Below is a small trained network, with its code and all its weights. Each question gives an input and a class and asks what happens when units are switched off, that is, made to give their printed mean instead of their output.

import numpy as np


def w(rows, s, z=0):
    codes = np.array(rows[::2]) - 128.0
    scale = np.full(codes.shape[1], s)
    scale[-1] = z or s
    return codes * scale


def f(y):
    return y / 2 * (1 + np.tanh(0.7978845608 * (y + 0.044715 * y**3)))


def log_softmax(a):
    a = a - a.max(-1, keepdims=True)
    return a - np.log(np.exp(a).sum(-1, keepdims=True))


def net(x, mask):
    res = np.array(x, float).reshape(1, 5) / 4 @ E
    y = f(res @ A[0][:, :-1].T + A[0][:, -1])
    res = res + np.where(mask, y, B[0][:, -1]) @ B[0][:, :-1]
    return log_softmax(res[-1] @ U[:, :-1].T + U[:, -1])


A, B = {}, {}
E = w([
[119,214,3,93],'x0',
[201,108,139,16],'x1',
[106,152,149,115],'x2',
[231,74,50,187],'x3',
[146,95,171,151],'x4',
],0.014)
A[0] = w([
[77,182,158,186,186],'N1',
[178,134,92,161,111],'N2',
[164,132,93,183,135],'N3',
[135,140,101,218,227],'N4',
[202,85,80,146,214],'N5',
[153,151,92,92,156],'N6',
[128,126,137,19,253],'N7',
[111,191,65,41,200],'N8',
[75,200,142,166,156],'N9',
[174,117,58,248,210],'N10',
[76,152,136,217,168],'N11',
],0.012,0.0044)
B[0] = w([
[59,135,122,225,190],'N1',
[190,148,91,100,177],'N2',
[210,104,40,134,182],'N3',
[122,87,80,135,201],'N4',
[246,145,162,126,224],'N5',
[169,176,88,102,173],'N6',
[143,219,212,79,219],'N7',
[88,210,48,82,235],'N8',
[63,150,110,140,188],'N9',
[175,29,59,96,251],'N10',
[69,39,122,157,198],'N11',
],0.012,0.016)
U = w([
[93,202,69,91,37],'0',
[157,14,40,146,131],'1',
[126,56,254,154,249],'2',
[6,23,62,227,58],'3',
],0.0099,0.0015)

Each question gives the input, the list of numbers given to net, and the class t.
The units are the neurons (one row each of A and B). Each row of codes is followed by its name. A weight is (code - 128) times the scale printed after its matrix; where a second scale follows, it is the last column's (A, B and U).
mask holds one flag per neuron, in row order. A switched-off neuron (its flag False) gives its mean, the last column of its row in B, instead of its output. The means were averaged over made-up inputs and are rounded, as every weight is.
A unit's drop is (log p(t) with every unit on - log p(t) with that unit switched off) / (log p(t) with every unit on - log p(t) with every unit switched off).
The circuit of an input: a set's keep is (log p(t) with only the set's units on - log p(t) with every unit switched off) / (log p(t) with every unit on - log p(t) with every unit switched off). Starting from all 11 units, units are removed one at a time, each time the one whose removal leaves the highest keep (on an exact tie, the one counted first), for as long as the keep stays at least 0.8.
units of the circuit, in order: the units of the circuit, biggest drop first
k most important neurons: the k neurons with the biggest drops, biggest first
drop when u is switched off: that unit's drop, to one decimal
input [-2,0,-6,-7,3], class 2: units of the circuit, in order => [N8]
input [-7,-1,6,1,0], class 2: 4 most important neurons => [N8; N10; N9; N4]
input [4,2,-3,1,4], class 0: units of the circuit, in order => [N11; N10]
input [-7,-2,2,0,3], class 3: 2 most important neurons => [N7; N5]
input [7,2,3,4,3], class 0: 3 most important neurons => [N8; N11; N6]
input [-3,2,-8,-1,-6], class 2: 2 most important neurons => [N8; N10]
input [-7,-2,5,-3,7], class 3: 4 most important neurons => [N7; N5; N1; N11]
input [0,7,-1,2,5], class 2: drop when N8 is switched off => 0.3
input [-1,2,-6,0,-5], class 0: drop when N10 is switched off => 0.3
input [8,-6,-6,-7,-5], class 3: drop when N1 is switched off => 0.6
input [-1,-5,7,-2,1], class 3: drop when N5 is switched off => 0.0
